Below are the code and all the weights of a small trained network. Each question names an input and a class and asks about switching units off, where a switched-off unit gives its printed mean instead of its output.

import numpy as np


def w(rows, s, z=0):
    codes = np.array(rows[::2]) - 128.0
    scale = np.full(codes.shape[1], s)
    scale[-1] = z or s
    return codes * scale


def norm(h):
    return h / np.sqrt((h * h).mean(-1, keepdims=True) + 1e-5)


def f(y):
    return y / 2 * (1 + np.tanh(0.7978845608 * (y + 0.044715 * y**3)))


def log_softmax(a):
    a = a - a.max(-1, keepdims=True)
    return a - np.log(np.exp(a).sum(-1, keepdims=True))


def net(x, mask):
    res = np.array(x, float).reshape(1, 2) / 4 @ E
    u = 0
    for l in range(3):
        y = f(norm(res) @ A[l][:, :-1].T + A[l][:, -1])
        res = res + np.where(mask[u : u + 5], y, B[l][:, -1]) @ B[l][:, :-1]
        u += 5
    return log_softmax(norm(res)[-1] @ U[:, :-1].T + U[:, -1])


A, B = {}, {}
E = w([
[146,177,60,68,98,192,11,81],'x0',
[41,122,230,95,115,183,126,254],'x1',
],0.0064)
A[0] = w([
[178,62,58,213,181,83,253,154,161],'L0N1',
[104,253,15,123,61,179,11,90,155],'L0N2',
[93,73,110,141,49,142,99,156,45],'L0N3',
[80,113,174,116,120,175,176,205,251],'L0N4',
[55,97,182,43,125,87,106,120,129],'L0N5',
],0.0037,0.0015)
B[0] = w([
[106,113,130,33,52,195,122,92,232],'L0N1',
[54,37,148,31,71,123,206,89,253],'L0N2',
[254,174,110,78,91,102,171,117,123],'L0N3',
[232,200,63,40,234,30,90,46,235],'L0N4',
[212,99,123,184,57,95,55,121,153],'L0N5',
],0.005,0.0039)
A[1] = w([
[115,80,130,104,84,130,176,103,87],'L1N1',
[144,89,157,176,118,72,227,159,34],'L1N2',
[129,200,166,144,142,180,89,255,49],'L1N3',
[186,160,141,93,132,83,88,139,200],'L1N4',
[170,125,78,201,142,95,132,66,1],'L1N5',
],0.0091,0.0023)
B[1] = w([
[158,158,164,171,203,118,93,161,255],'L1N1',
[68,85,21,108,129,227,139,89,229],'L1N2',
[254,151,86,57,60,55,197,93,236],'L1N3',
[136,136,152,177,183,131,90,162,226],'L1N4',
[161,162,198,54,91,71,157,241,187],'L1N5',
],0.0084,0.0048)
A[2] = w([
[68,101,29,105,157,217,129,113,252],'L2N1',
[130,110,104,131,132,146,128,158,30],'L2N2',
[77,151,191,161,236,83,52,114,84],'L2N3',
[185,110,128,90,91,83,141,121,137],'L2N4',
[118,106,117,83,12,254,55,83,47],'L2N5',
],0.0074,0.0013)
B[2] = w([
[170,85,147,148,183,254,141,166,254],'L2N1',
[62,117,164,193,91,142,91,32,123],'L2N2',
[86,217,67,243,57,159,47,189,177],'L2N3',
[150,141,169,183,123,34,95,184,225],'L2N4',
[83,68,139,174,181,221,240,154,206],'L2N5',
],0.0078,0.0061)
U = w([
[111,55,115,119,155,226,188,116,218],'0',
[190,146,139,75,106,4,142,134,214],'1',
[96,178,112,233,109,140,51,147,147],'2',
[82,123,155,153,115,97,124,59,7],'3',
[63,113,137,143,89,90,123,56,3],'4',
],0.014,0.0038)

Each question gives the input, the list of numbers given to net, and the class t.
The units are the neurons (one row each of A and B). Each row of codes is followed by its name. A weight is (code - 128) times the scale printed after its matrix; where a second scale follows, it is the last column's (A, B and U).
mask holds one flag per neuron, layer by layer. A switched-off neuron (its flag False) gives its mean, the last column of its row in B, instead of its output. The means were averaged over made-up inputs and are rounded, as every weight is.
A unit's drop is (log p(t) with every unit on - log p(t) with that unit switched off) / (log p(t) with every unit on - log p(t) with every unit switched off).
The circuit of an input: a set's keep is (log p(t) with only the set's units on - log p(t) with every unit switched off) / (log p(t) with every unit on - log p(t) with every unit switched off). Starting from the 12 units with the biggest drops (on a tie, the unit counted first), units are removed one at a time, each time the one whose removal leaves the highest keep (on an exact tie, the one counted first), for as long as the keep stays at least 0.8.
units of the circuit, in order: the units of the circuit, biggest drop first
unit that matters most: the unit with the biggest drop
k most important neurons: the k neurons with the biggest drops, biggest first
top k neurons in layer l: the k neurons of layer l with the biggest drops, biggest first
drop of u: that unit's drop, to one decimal
input [1,6], class 1: units of the circuit, in order => [L1N3]
input [1,-2], class 2: 4 most important neurons => [L1N1 L1N3 L1N2 L2N3]
input [3,-2], class 2: 3 most important neurons => [L1N1 L1N3 L1N2]
input [3,3], class 2: units of the circuit, in order => [L1N3 L1N2 L0N2 L2N3]
input [7,-6], class 0: units of the circuit, in order => [L0N2 L2N5]
input [-3,-2], class 2: units of the circuit, in order => [L1N1 L1N3 L2N3]
input [5,6], class 1: 4 most important neurons => [L1N3 L1N2 L0N1 L2N1]
input [-5,6], class 1: 3 most important neurons => [L1N3 L0N2 L0N4]
input [6,-5], class 0: top 2 neurons in layer 0 => [L0N2 L0N4]
input [-2,-2], class 2: 4 most important neurons => [L1N1 L0N1 L1N3 L1N2]
input [-7,-7], class 0: top 2 neurons in layer 0 => [L0N4 L0N5]
input [-4,5], class 1: 3 most important neurons => [L0N2 L1N3 L0N4]
input [-2,-3], class 2: top 2 neurons in layer 0 => [L0N1 L0N4]
input [3,-1], class 2: top 2 neurons in layer 0 => [L0N1 L0N2]
input [3,4], class 1: unit that matters most => L1N2
input [-4,6], class 1: 2 most important neurons => [L1N3 L0N2]
input [3,2], class 2: 4 most important neurons => [L1N3 L1N1 L1N2 L0N1]
input [2,0], class 2: 4 most important neurons => [L1N1 L1N3 L1N2 L0N1]
input [6,-6], class 0: 3 most important neurons => [L0N2 L1N3 L0N4]
input [-1,-1], class 2: 4 most important neurons => [L1N1 L1N3 L1N2 L0N1]
input [3,0], class 2: top neuron in layer 0 => [L0N1]
input [3,5], class 1: drop of L0N2 => 0.0
input [2,-1], class 2: drop of L1N1 => 3.1
input [-8,-8], class 0: drop of L1N3 => 2.4
